Here is a tiny trained network, its code and every weight. The questions are about switching its units off for an input and a class, where a switched-off unit gives its printed mean instead of its output.

import numpy as np


def w(rows, s, z=0):
    codes = np.array(rows[::2]) - 128.0
    scale = np.full(codes.shape[1], s)
    scale[-1] = z or s
    return codes * scale


def f(y):
    return y / 2 * (1 + np.tanh(0.7978845608 * (y + 0.044715 * y**3)))


def log_softmax(a):
    a = a - a.max(-1, keepdims=True)
    return a - np.log(np.exp(a).sum(-1, keepdims=True))


def net(x, mask):
    res = np.array(x, float).reshape(1, 4) / 4 @ E
    y = f(res @ A[0][:, :-1].T + A[0][:, -1])
    res = res + np.where(mask, y, B[0][:, -1]) @ B[0][:, :-1]
    return log_softmax(res[-1] @ U[:, :-1].T + U[:, -1])


A, B = {}, {}
E = w([
[222,52,57,104,126,115,187,150,31,184,194,201],'x0',
[211,251,48,170,125,90,100,141,147,76,96,243],'x1',
[207,137,141,107,2,106,58,68,9,89,97,64],'x2',
[152,91,231,217,133,144,5,154,91,201,94,162],'x3',
],0.012)
A[0] = w([
[57,140,114,163,203,157,199,184,186,158,170,174,134],'n1',
[66,46,171,68,144,180,152,117,87,187,155,35,69],'n2',
[167,142,123,111,16,118,98,54,48,91,112,67,129],'n3',
[157,195,63,199,138,68,109,145,123,74,87,216,27],'n4',
[130,114,218,205,120,130,57,169,62,170,95,172,96],'n5',
[63,188,169,135,126,172,86,122,186,60,51,74,18],'n6',
[126,111,113,137,146,130,133,187,180,163,146,142,122],'n7',
[155,96,143,89,118,138,122,129,131,109,127,158,2],'n8',
[128,134,94,121,138,109,176,132,147,106,134,89,85],'n9',
[95,167,103,7,123,108,226,105,135,31,165,122,122],'n10',
[122,84,81,105,110,123,110,151,110,153,154,159,11],'n11',
[147,110,168,188,168,159,109,177,159,188,117,164,137],'n12',
[183,88,110,83,124,141,175,170,47,197,187,199,62],'n13',
],0.012,0.0045)
B[0] = w([
[80,93,148,223,89,197,116,103,80,56,202,148,248],'n1',
[251,110,109,167,127,44,19,137,215,98,95,150,239],'n2',
[88,146,150,210,151,171,158,61,57,43,225,149,240],'n3',
[183,63,141,166,132,33,39,151,227,114,93,129,227],'n4',
[115,95,40,44,139,150,122,74,76,195,120,169,217],'n5',
[123,179,197,60,114,178,223,213,171,125,61,58,215],'n6',
[108,163,88,153,151,100,137,106,99,58,179,74,176],'n7',
[126,98,124,134,133,136,151,134,156,127,110,114,131],'n8',
[108,114,90,119,114,146,152,100,121,170,80,167,171],'n9',
[121,130,64,68,154,128,124,34,99,229,94,171,251],'n10',
[151,122,139,109,153,150,183,175,157,142,115,71,159],'n11',
[84,159,45,130,133,160,138,116,112,183,154,172,186],'n12',
[94,194,255,68,102,139,207,226,139,134,96,77,232],'n13',
],0.011,0.026)
U = w([
[80,120,130,229,112,169,121,109,82,33,189,126,248],'0',
[105,119,31,55,119,129,108,89,103,248,106,151,113],'1',
[211,110,126,178,115,1,30,167,223,97,95,125,102],'2',
[98,146,213,63,109,154,186,235,158,129,86,53,46],'3',
],0.011,0.0018)

Each question gives the input, the list of numbers given to net, and the class t.
The units are the neurons (one row each of A and B). Each row of codes is followed by its name. A weight is (code - 128) times the scale printed after its matrix; where a second scale follows, it is the last column's (A, B and U).
mask holds one flag per neuron, in row order. A switched-off neuron (its flag False) gives its mean, the last column of its row in B, instead of its output. The means were averaged over made-up inputs and are rounded, as every weight is.
A unit's drop is (log p(t) with every unit on - log p(t) with that unit switched off) / (log p(t) with every unit on - log p(t) with every unit switched off).
The circuit of an input: a set's keep is (log p(t) with only the set's units on - log p(t) with every unit switched off) / (log p(t) with every unit on - log p(t) with every unit switched off). Starting from the 12 units with the biggest drops (on a tie, the unit counted first), units are removed one at a time, each time the one whose removal leaves the highest keep (on an exact tie, the one counted first), for as long as the keep stays at least 0.8.
units of the circuit, in order: the units of the circuit, biggest drop first
most important unit: the unit with the biggest drop
top k neurons: the k neurons with the biggest drops, biggest first
drop when u is switched off: that unit's drop, to one decimal
input [6,-6,-3,-4], class 2: units of the circuit, in order : n2
input [3,5,-6,-6], class 0: top 4 neurons : n1; n5; n2; n7
input [-8,3,-6,-5], class 3: top 2 neurons : n6; n3
input [-6,-8,-4,-8], class 1: top 2 neurons : n10; n4
input [2,5,-7,7], class 0: top 4 neurons : n1; n10; n7; n9
input [-4,-5,-3,2], class 2: top 2 neurons : n2; n13
input [7,2,8,-6], class 0: top 2 neurons : n3; n6
input [3,5,-7,-4], class 0: top 2 neurons : n1; n2
input [1,-3,5,-6], class 1: top 4 neurons : n10; n1; n7; n9
input [-5,-3,1,-6], class 1: top 2 neurons : n10; n13
input [6,-8,8,0], class 0: top 2 neurons : n3; n4
input [-5,-2,-3,-5], class 1: top 4 neurons : n10; n13; n3; n9
input [-1,-5,2,5], class 1: top 3 neurons : n5; n4; n12
input [1,7,8,1], class 0: most important unit : n3
input [2,-8,-7,-5], class 2: top 2 neurons : n2; n3
input [0,0,2,-3], class 1: drop when n1 is switched off : 5.3
input [2,-8,-1,5], class 2: drop when n2 is switched off : 3.7
input [8,-1,6,-2], class 3: drop when n1 is switched off : 0.2
